Below are the code and all the weights of a small trained network. Each question names an input and a class and asks about switching units off, where a switched-off unit gives its printed mean instead of its output.

import numpy as np


def w(rows, s, z=0):
    codes = np.array(rows[::2]) - 128.0
    scale = np.full(codes.shape[1], s)
    scale[-1] = z or s
    return codes * scale


def f(y):
    return np.maximum(y, 0)


def log_softmax(a):
    a = a - a.max(-1, keepdims=True)
    return a - np.log(np.exp(a).sum(-1, keepdims=True))


def net(x, mask):
    res = np.array(x, float).reshape(1, 7) / 4 @ E
    y = f(res @ A[0][:, :-1].T + A[0][:, -1])
    res = res + np.where(mask, y, B[0][:, -1]) @ B[0][:, :-1]
    return log_softmax(res[-1] @ U[:, :-1].T + U[:, -1])


A, B = {}, {}
E = w([
[126,112,138,85,129,156,170,154,145,140,150],'x0',
[95,165,133,92,71,78,131,50,108,137,2],'x1',
[151,200,154,150,141,215,132,117,160,82,137],'x2',
[156,95,149,128,63,40,175,130,89,19,163],'x3',
[155,115,168,150,184,46,66,106,188,163,162],'x4',
[129,102,134,115,113,128,184,195,152,130,123],'x5',
[135,113,138,153,90,77,162,122,139,90,131],'x6',
],0.009)
A[0] = w([
[137,254,141,116,213,169,114,156,179,107,219,173],'N0',
[170,121,199,142,167,75,89,89,181,197,249,203],'N1',
[119,148,68,120,117,107,89,88,158,227,51,227],'N2',
[214,85,146,107,117,55,94,136,156,160,119,201],'N3',
[170,61,183,192,84,52,80,155,191,156,164,99],'N4',
[142,145,18,103,114,133,128,95,99,92,102,24],'N5',
[58,156,67,131,197,206,126,100,175,111,39,250],'N6',
[108,241,75,150,86,173,155,121,125,91,147,214],'N7',
],0.0069,0.002)
B[0] = w([
[153,98,91,242,177,142,57,183,204,13,134,239],'N0',
[153,69,110,147,144,145,28,198,179,165,133,254],'N1',
[127,78,70,79,223,116,166,163,48,208,90,202],'N2',
[153,141,255,52,29,95,92,185,91,162,118,201],'N3',
[112,68,155,141,140,114,57,153,159,193,200,222],'N4',
[102,179,103,129,56,97,104,196,163,217,33,160],'N5',
[171,88,160,60,113,126,233,210,75,108,71,217],'N6',
[214,129,74,181,90,172,214,91,108,55,80,198],'N7',
],0.0065,0.0091)
U = w([
[159,64,132,114,138,152,143,165,102,138,112,252],'0',
[89,188,97,52,94,104,192,117,115,192,121,234],'1',
[109,162,134,218,177,181,210,139,118,88,153,121],'2',
[121,151,160,84,91,210,158,102,142,102,45,9],'3',
[124,120,129,122,139,114,89,172,153,181,162,4],'4',
[82,59,254,39,180,125,126,69,131,181,101,50],'5',
[138,189,166,119,134,174,79,146,248,132,156,71],'6',
],0.0072,0.002)

Each question gives the input, the list of numbers given to net, and the class t.
The units are the neurons (one row each of A and B). Each row of codes is followed by its name. A weight is (code - 128) times the scale printed after its matrix; where a second scale follows, it is the last column's (A, B and U).
mask holds one flag per neuron, in row order. A switched-off neuron (its flag False) gives its mean, the last column of its row in B, instead of its output. The means were averaged over made-up inputs and are rounded, as every weight is.
A unit's drop is (log p(t) with every unit on - log p(t) with that unit switched off) / (log p(t) with every unit on - log p(t) with every unit switched off).
The circuit of an input: a set's keep is (log p(t) with only the set's units on - log p(t) with every unit switched off) / (log p(t) with every unit on - log p(t) with every unit switched off). Starting from all 8 units, units are removed one at a time, each time the one whose removal leaves the highest keep (on an exact tie, the one counted first), for as long as the keep stays at least 0.8.
circuit, biggest first: the units of the circuit, biggest drop first
unit that matters most: the unit with the biggest drop
top k neurons: the k neurons with the biggest drops, biggest first
drop when u is switched off: that unit's drop, to one decimal
input [5,1,-7,2,6,8,2], class 5: circuit, biggest first => N0, N3
input [-6,5,0,5,-5,-1,4], class 1: top 3 neurons => N0, N5, N1
input [7,8,6,-5,5,-4,4], class 0: unit that matters most => N2
input [-6,3,-3,-4,-7,-7,-3], class 1: top 2 neurons => N0, N2
input [5,5,-1,7,3,-3,3], class 5: circuit, biggest first => N0, N7, N3
input [8,0,4,-8,0,-2,-4], class 2: top 2 neurons => N0, N3
input [7,2,0,1,-4,5,-8], class 1: top 2 neurons => N0, N1
input [-6,1,-6,2,-6,1,-2], class 1: top 3 neurons => N0, N1, N5
input [2,7,-8,-3,-3,0,-5], class 1: drop when N1 is switched off => 0.2
input [-5,-5,4,2,-4,0,-2], class 2: drop when N3 is switched off => 0.1
input [5,6,-3,-3,-8,-4,-7], class 1: drop when N7 is switched off => -0.1
